Below are the code and all the weights of a small trained network. Each question names an input and a target symbol and asks about switching units off, where a switched-off unit gives its printed mean instead of its output.

import numpy as np


def w(rows, s, z=0):
    codes = np.array(rows[::2]) - 128.0
    scale = np.full(codes.shape[1], s)
    scale[-1] = z or s
    return codes * scale


def norm(h):
    return h / np.sqrt((h * h).mean(-1, keepdims=True) + 1e-5)


def f(y):
    return y / 2 * (1 + np.tanh(0.7978845608 * (y + 0.044715 * y**3)))


def softmax(a):
    e = np.exp(a - a.max(-1, keepdims=True))
    return e / e.sum(-1, keepdims=True)


def log_softmax(a):
    a = a - a.max(-1, keepdims=True)
    return a - np.log(np.exp(a).sum(-1, keepdims=True))


def net(x, mask):
    ids = ['ΓΔΨετω'.index(c) for c in x.split()]
    T = len(ids)
    res = E[ids] + P[:T]
    u = 0
    for l in range(3):
        r = norm(res)
        for j in range(2):
            rows = slice(4 * j, 4 * j + 4)
            q, k, v = (r @ M[l][rows].T for M in (Q, K, V))
            z = softmax(np.where(np.tri(T) > 0, q @ k.T / 4**0.5, -1e9)) @ v
            o = O[l][rows]
            res = res + np.where(mask[u + j], z, o[:, -1]) @ o[:, :-1]
        u += 2
        y = f(norm(res) @ A[l][:, :-1].T + A[l][:, -1])
        res = res + np.where(mask[u : u + 4], y, B[l][:, -1]) @ B[l][:, :-1]
        u += 4
    return log_softmax(norm(res)[-1] @ U[:, :-1].T + U[:, -1])


Q, K, V, O, A, B = {}, {}, {}, {}, {}, {}
E = w([
[42,113,145,203,114,143,96],'Γ',
[20,154,175,187,113,159,125],'Δ',
[159,78,70,149,159,183,182],'Ψ',
[103,68,223,24,23,197,117],'ε',
[141,131,54,167,145,114,151],'τ',
[108,153,177,98,241,117,5],'ω',
],0.014)
P = w([
[154,165,118,150,57,193,81],'0',
[153,250,133,111,156,165,180],'1',
[117,169,115,147,188,142,144],'2',
[145,143,135,169,155,112,154],'3',
[145,147,115,146,140,98,162],'4',
[142,128,109,138,149,87,158],'5',
[134,122,97,121,149,80,164],'6',
[128,105,92,114,155,68,162],'7',
[129,124,101,100,151,65,155],'8',
],0.014)
Q[0] = w([
[7,72,154,158,123,108,85],'0.h0',
[95,166,176,109,90,91,73],'0.h0',
[111,109,112,115,112,136,51],'0.h0',
[91,175,128,167,99,106,125],'0.h0',
[77,58,152,119,132,131,81],'0.h1',
[210,109,91,90,162,110,150],'0.h1',
[73,127,104,168,160,118,166],'0.h1',
[51,146,148,140,122,114,110],'0.h1',
],0.013)
K[0] = w([
[114,101,107,62,141,60,155],'0.h0',
[90,103,185,126,141,71,175],'0.h0',
[135,138,160,108,155,101,148],'0.h0',
[125,68,128,153,137,52,152],'0.h0',
[98,141,127,74,169,104,130],'0.h1',
[152,163,127,138,107,247,60],'0.h1',
[107,68,103,74,100,76,105],'0.h1',
[111,136,190,88,151,79,145],'0.h1',
],0.015)
V[0] = w([
[144,80,45,181,129,206,141],'0.h0',
[148,191,126,125,182,81,160],'0.h0',
[82,192,151,184,123,92,124],'0.h0',
[142,96,252,185,126,186,254],'0.h0',
[167,115,157,184,156,166,155],'0.h1',
[210,157,135,78,100,127,62],'0.h1',
[97,106,141,73,79,90,148],'0.h1',
[133,120,154,160,153,136,71],'0.h1',
],0.0073)
O[0] = w([
[66,91,116,133,62,254,32,151],'0.h0',
[89,132,234,140,126,122,175,4],'0.h0',
[101,136,140,126,84,22,119,91],'0.h0',
[140,105,146,104,241,141,105,252],'0.h0',
[98,102,130,123,134,83,103,161],'0.h1',
[154,134,139,150,91,165,207,138],'0.h1',
[184,150,163,195,131,151,99,91],'0.h1',
[143,104,126,68,137,188,164,150],'0.h1',
],0.0088,0.0045)
A[0] = w([
[50,133,159,134,107,211,135,92],'0.n0',
[202,187,111,229,150,169,184,140],'0.n1',
[157,126,32,162,180,93,235,70],'0.n2',
[79,254,158,248,124,151,94,253],'0.n3',
],0.0085,0.0062)
B[0] = w([
[156,143,126,105,193,197,109,170],'0.n0',
[83,67,88,204,169,95,182,197],'0.n1',
[135,143,207,165,133,235,246,184],'0.n2',
[77,85,117,146,203,137,153,254],'0.n3',
],0.011,0.005)
Q[1] = w([
[158,157,65,123,213,213,153],'1.h0',
[215,129,2,66,186,92,148],'1.h0',
[150,119,175,153,168,75,80],'1.h0',
[193,197,77,100,181,90,104],'1.h0',
[144,118,80,67,98,200,109],'1.h1',
[80,202,181,144,147,142,79],'1.h1',
[203,106,234,21,95,104,126],'1.h1',
[191,118,39,80,109,98,206],'1.h1',
],0.0084)
K[1] = w([
[186,94,79,165,51,130,174],'1.h0',
[137,76,133,76,10,94,136],'1.h0',
[128,118,174,119,160,183,71],'1.h0',
[173,190,144,120,75,176,120],'1.h0',
[149,138,54,131,139,161,100],'1.h1',
[100,145,127,175,159,72,112],'1.h1',
[143,172,153,106,198,171,104],'1.h1',
[229,114,104,88,120,138,153],'1.h1',
],0.011)
V[1] = w([
[100,199,197,136,131,144,116],'1.h0',
[108,133,91,175,140,118,137],'1.h0',
[114,160,152,157,142,106,76],'1.h0',
[170,127,101,101,178,117,172],'1.h0',
[130,64,153,176,82,163,91],'1.h1',
[169,132,156,125,131,107,171],'1.h1',
[113,8,135,166,77,115,147],'1.h1',
[178,101,157,108,100,80,86],'1.h1',
],0.013)
O[1] = w([
[160,125,178,169,137,158,182,81],'1.h0',
[165,122,128,113,142,222,110,92],'1.h0',
[123,216,121,104,145,185,135,34],'1.h0',
[126,80,158,45,160,148,10,165],'1.h0',
[79,164,94,138,185,94,139,157],'1.h1',
[121,65,227,100,130,83,57,63],'1.h1',
[1,102,165,117,141,161,177,100],'1.h1',
[93,58,125,142,135,80,102,1],'1.h1',
],0.0075,0.0071)
A[1] = w([
[76,144,145,225,196,63,33,97],'1.n0',
[180,148,109,100,89,19,109,81],'1.n1',
[192,80,183,165,191,154,166,80],'1.n2',
[116,1,88,213,107,150,127,4],'1.n3',
],0.01,0.0031)
B[1] = w([
[189,154,86,250,111,230,155,209],'1.n0',
[27,70,149,79,140,148,115,233],'1.n1',
[10,109,77,3,159,95,123,255],'1.n2',
[186,170,132,211,177,196,90,218],'1.n3',
],0.011,0.0039)
Q[2] = w([
[168,106,10,72,163,117,125],'2.h0',
[53,128,159,37,110,127,104],'2.h0',
[142,4,151,216,161,77,174],'2.h0',
[202,159,106,134,131,54,239],'2.h0',
[69,144,131,177,198,157,229],'2.h1',
[134,125,126,166,121,69,148],'2.h1',
[132,36,109,130,102,212,236],'2.h1',
[165,110,103,113,213,254,98],'2.h1',
],0.009)
K[2] = w([
[159,56,70,50,146,205,106],'2.h0',
[109,43,122,80,201,77,202],'2.h0',
[137,208,106,118,158,133,84],'2.h0',
[239,247,153,45,51,113,183],'2.h0',
[120,97,172,205,87,155,108],'2.h1',
[140,111,141,132,107,131,95],'2.h1',
[127,117,69,130,59,162,174],'2.h1',
[105,204,38,165,111,166,150],'2.h1',
],0.011)
V[2] = w([
[108,122,116,126,225,94,177],'2.h0',
[138,174,150,167,97,142,189],'2.h0',
[65,2,185,94,94,133,176],'2.h0',
[158,180,167,98,94,234,103],'2.h0',
[50,178,133,91,86,116,32],'2.h1',
[103,88,146,80,133,82,77],'2.h1',
[124,113,142,90,115,54,101],'2.h1',
[137,205,155,158,140,214,108],'2.h1',
],0.009)
O[2] = w([
[67,158,119,124,138,49,137,164],'2.h0',
[212,64,119,203,138,134,87,98],'2.h0',
[131,250,128,222,254,78,137,120],'2.h0',
[212,116,235,136,22,156,29,196],'2.h0',
[219,172,159,157,215,133,66,96],'2.h1',
[100,97,124,142,212,209,129,39],'2.h1',
[110,70,85,87,218,225,148,2],'2.h1',
[241,128,185,95,121,26,138,243],'2.h1',
],0.0073,0.0086)
A[2] = w([
[127,113,64,132,107,227,29,153],'2.n0',
[52,68,3,83,193,170,43,72],'2.n1',
[91,175,107,138,185,199,23,155],'2.n2',
[171,27,107,198,239,164,227,2],'2.n3',
],0.011,0.0067)
B[2] = w([
[101,110,131,113,185,83,107,226],'2.n0',
[143,125,121,112,152,223,4,253],'2.n1',
[109,66,154,76,104,189,103,203],'2.n2',
[211,137,83,93,217,136,191,220],'2.n3',
],0.021,0.0056)
U = w([
[216,181,174,153,85,116,61,166],'Γ',
[56,104,165,69,153,10,152,4],'Δ',
[91,70,126,86,171,148,43,195],'Ψ',
[182,101,94,146,212,125,169,106],'ε',
[91,170,32,199,93,122,108,221],'τ',
[59,77,148,131,71,174,192,101],'ω',
],0.011,0.0018)

Each question gives the input, a string of symbols that net reads in full, and the target symbol t.
The units are the heads (4 rows each of Q, K, V and O) and the neurons (one row each of A and B). Each row of codes is followed by its name. A weight is (code - 128) times the scale printed after its matrix; where a second scale follows, it is the last column's (O, A, B and U).
mask holds one flag per unit, layer by layer, with each layer's heads first. A switched-off unit (its flag False) gives its mean, the last column of its rows in O or B, instead of its output. The means were averaged over made-up inputs and are rounded, as every weight is.
A unit's drop is (log p(t) with every unit on - log p(t) with that unit switched off) / (log p(t) with every unit on - log p(t) with every unit switched off).
The circuit of an input: a set's keep is (log p(t) with only the set's units on - log p(t) with every unit switched off) / (log p(t) with every unit on - log p(t) with every unit switched off). Starting from the 12 units with the biggest drops (on a tie, the unit counted first), units are removed one at a time, each time the one whose removal leaves the highest keep (on an exact tie, the one counted first), for as long as the keep stays at least 0.8.
circuit, biggest first: the units of the circuit, biggest drop first
most important unit: the unit with the biggest drop
k most important neurons: the k neurons with the biggest drops, biggest first
top k neurons in layer l: the k neurons of layer l with the biggest drops, biggest first
heads that matter: for each layer, one digit per head in row order, 1 if its drop is at least 0.15 and else 0, layers parted by /
input Ψ Δ Γ, target Γ: circuit, biggest first -> (2.h1, 0.h0, 1.h0)
input ε ε ε Γ, target ε: circuit, biggest first -> (0.n3, 2.n3)
input Ψ ε ε Δ Δ, target Γ: circuit, biggest first -> (1.n0, 2.h1)
input Ψ ω Γ, target Δ: heads that matter -> 11 / 00 / 00
input ε ε τ ε τ Γ, target ω: top 2 neurons in layer 2 -> (2.n1, 2.n2)
input ω ε ω, target Δ: most important unit -> 0.h1
input ε ω Δ Δ Ψ τ Δ Γ, target Γ: heads that matter -> 01 / 10 / 01
input ε Γ ε ε ε ε ε ε Γ, target ε: heads that matter -> 01 / 00 / 00
input Γ τ Δ, target ω: 3 most important neurons -> (0.n3, 1.n0, 2.n1)
input τ Δ ε, target Γ: heads that matter -> 00 / 00 / 00
input ω ε ε ε Ψ ε ε Δ, target ε: 2 most important neurons -> (1.n0, 2.n3)
input ε Γ Δ, target τ: 2 most important neurons -> (0.n3, 1.n2)
input ε ω Γ Δ, target τ: 3 most important neurons -> (0.n3, 1.n0, 0.n2)
input Γ ω Γ τ τ τ Ψ, target Γ: most important unit -> 0.h0
input Δ ε Ψ Ψ τ, target Δ: 2 most important neurons -> (0.n2, 1.n2)
input ω Ψ ε Γ ε ε ε Ψ, target ω: heads that matter -> 10 / 00 / 00
input Γ ε ε Ψ ε ω, target Γ: heads that matter -> 00 / 00 / 10
input τ ε ω ε ω Ψ, target τ: heads that matter -> 10 / 01 / 00
input Ψ ε Γ Γ, target τ: 2 most important neurons -> (1.n0, 0.n1)
input Γ ε ε Ψ, target Γ: 2 most important neurons -> (0.n3, 0.n2)
input Δ ε Ψ Ψ, target Δ: most important neuron -> (1.n2)
input ε Ψ ε, target Δ: 2 most important neurons -> (2.n1, 0.n2)
input ω ω Ψ Ψ ε ε ε ω τ, target ω: heads that matter -> 01 / 00 / 00
input Γ Γ ω ε ε τ, target Γ: heads that matter -> 10 / 00 / 01
input τ ω ε ε ε Ψ τ, target τ: heads that matter -> 10 / 01 / 00
input τ Δ ε Ψ, target τ: heads that matter -> 10 / 01 / 01
input ω ε ε Ψ Ψ ε Γ ω, target Δ: most important unit -> 1.n0
input Ψ ω ε, target Γ: 2 most important neurons -> (0.n1, 0.n3)
